m =
-2.0	12.3	23.6	19.0	-48.2	40.2	-15.8	9.8	-37.5	6.7
-11.4	20.2	39.1	31.6	31.5	-24.6	-16.3	-6.3	-15.6	13.9
-35.3	-22.0	30.9	1.1	-21.4	-4.5	29.7	3.1	25.7	-1.4
-12.8	14.3	3.6	-38.7	16.7	20.9	-17.8	-15.1	32.6	-15.0
46.0	27.1	-26.4	18.6	-31.4	-16.1	-7.6	-6.4	33.1	14.8
23.9	1.5	20.3	-34.8	18.4	-14.8	28.1	15.3	-28.7	37.3
4.2	-32.9	-34.0	21.6	28.6	27.8	-8.1	-28.0	-29.2	16.7
-18.9	15.2	-20.3	29.4	22.0	-25.3	-5.4	42.3	1.8	-31.2
Indices start at 1.
Give the entry in row 3 and column 3.
30.9
Give the entry in row 2 and column 2.
20.2
The entry in row 1 and column 1 -> -2.0
The entry in row 1 and column 3: 23.6
Give the bottom entry of the column that holds the largest entry.
-18.9
The entry at row 2, column 1 -> -11.4
Give the largest entry.
46.0
Give the entry in the bottom-right corner.
-31.2
Give the entry just left of the smallest entry.
19.0
Give the entry just left of 31.6.
39.1
Give the entry just right of 27.8.
-8.1
Give the bottom entry of the column that holds the smallest entry.
22.0
Give the entry at row 3, column 1.
-35.3
The entry at row 1, column 2 is 12.3
Give the entry just right of -16.1.
-7.6
Give the entry directly below 46.0.
23.9
The entry just right of the largest entry -> 27.1
Give the entry just right of -21.4.
-4.5
Give the entry in the top-right corner.
6.7
Give the entry directly above -34.0.
20.3
The entry just right of -34.8: 18.4
The entry directly above 46.0: -12.8
The entry directly above -21.4 -> 31.5
Give the entry directly below 32.6.
33.1
Give the entry just right of 9.8.
-37.5
Give the entry just left of 32.6.
-15.1
Give the top entry of the column that holds the smallest entry.
-48.2
The entry just right of 27.1: -26.4
Give the entry directly below 31.5.
-21.4
The entry just right of -48.2 is 40.2

a =
[[-11.0 -35.4 -25.0  -7.7  57.5  24.5   3.5  57.2]
 [ 11.9   5.0  58.5   9.4  11.2  41.0  11.7 -59.9]
 [ 21.4 -24.4 -25.1 -53.2 -45.2 -21.2  18.8 -41.7]]
Indices start at 1.
The entry in row 1 and column 2 -> -35.4
The top-left entry: -11.0
The entry in the bottom-right corner is -41.7
The entry in row 3 and column 1: 21.4
The top entry of the column that holds the smallest entry is 57.2
Read off the entry just right of 41.0.
A: 11.7
The bottom entry of the column that holds the largest entry: -25.1
The entry just right of -21.2 is 18.8
Read off the entry at row 2, column 2.
A: 5.0
Read off the entry at row 2, column 1.
A: 11.9
The entry in row 1 and column 3: -25.0
The entry just right of 21.4 -> -24.4
The entry directly below 11.2 -> -45.2
Read off the entry directly above -41.7.
A: -59.9
The entry directly above 11.2: 57.5
Read off the entry directly above 11.7.
A: 3.5

0.3,1.8,0.9,-2.1,-0.8,-1.7,0.3,-0.4,-0.8,2.0,1.4,1.3
The entry just right of 2.0? 1.4
The entry just left of -2.1 -> 0.9
The entry just left of the largest entry? -0.8

Read these off the row that follows.
1) Which number is the entry just left of -640?
2) Which number is the entry just right of the largest entry?
3) Which number is the entry just right of 492?
[ 492   73  -49 -332  778 -640 -870  280 -138  -18  -22 -233 -519  672]
1) 778
2) -640
3) 73

Read these off the array that follows. Counting starts at 1.
1) What is the entry directly below the largest entry?
2) What is the top-left entry?
3) What is the entry just right of 5821?
4) What is the entry at row 2, column 1?
5) What is the entry at row 1, column 3?
6) What is the entry directly above the largest entry?
7) What is the bottom-left entry?
8) What is the entry directly above 6898?
array([[7663, 7383, 9152, 1719, 8983, 6896, 5821, 7292, 5766],
       [2820, 3962, 6043, 7551, 9180, 8712, 6898, 5341, 3445],
       [2818, 3959, 7190, 8490, 9860, 8399, 9369, 4569, 3445],
       [7180, 7087, 9012, 1349, 9192, 7092, 7219, 8461, 6774],
       [6920, 6876, 8807, 1349, 9360, 7409, 8350, 8613, 7690]])
1) 9192
2) 7663
3) 7292
4) 2820
5) 9152
6) 9180
7) 6920
8) 5821
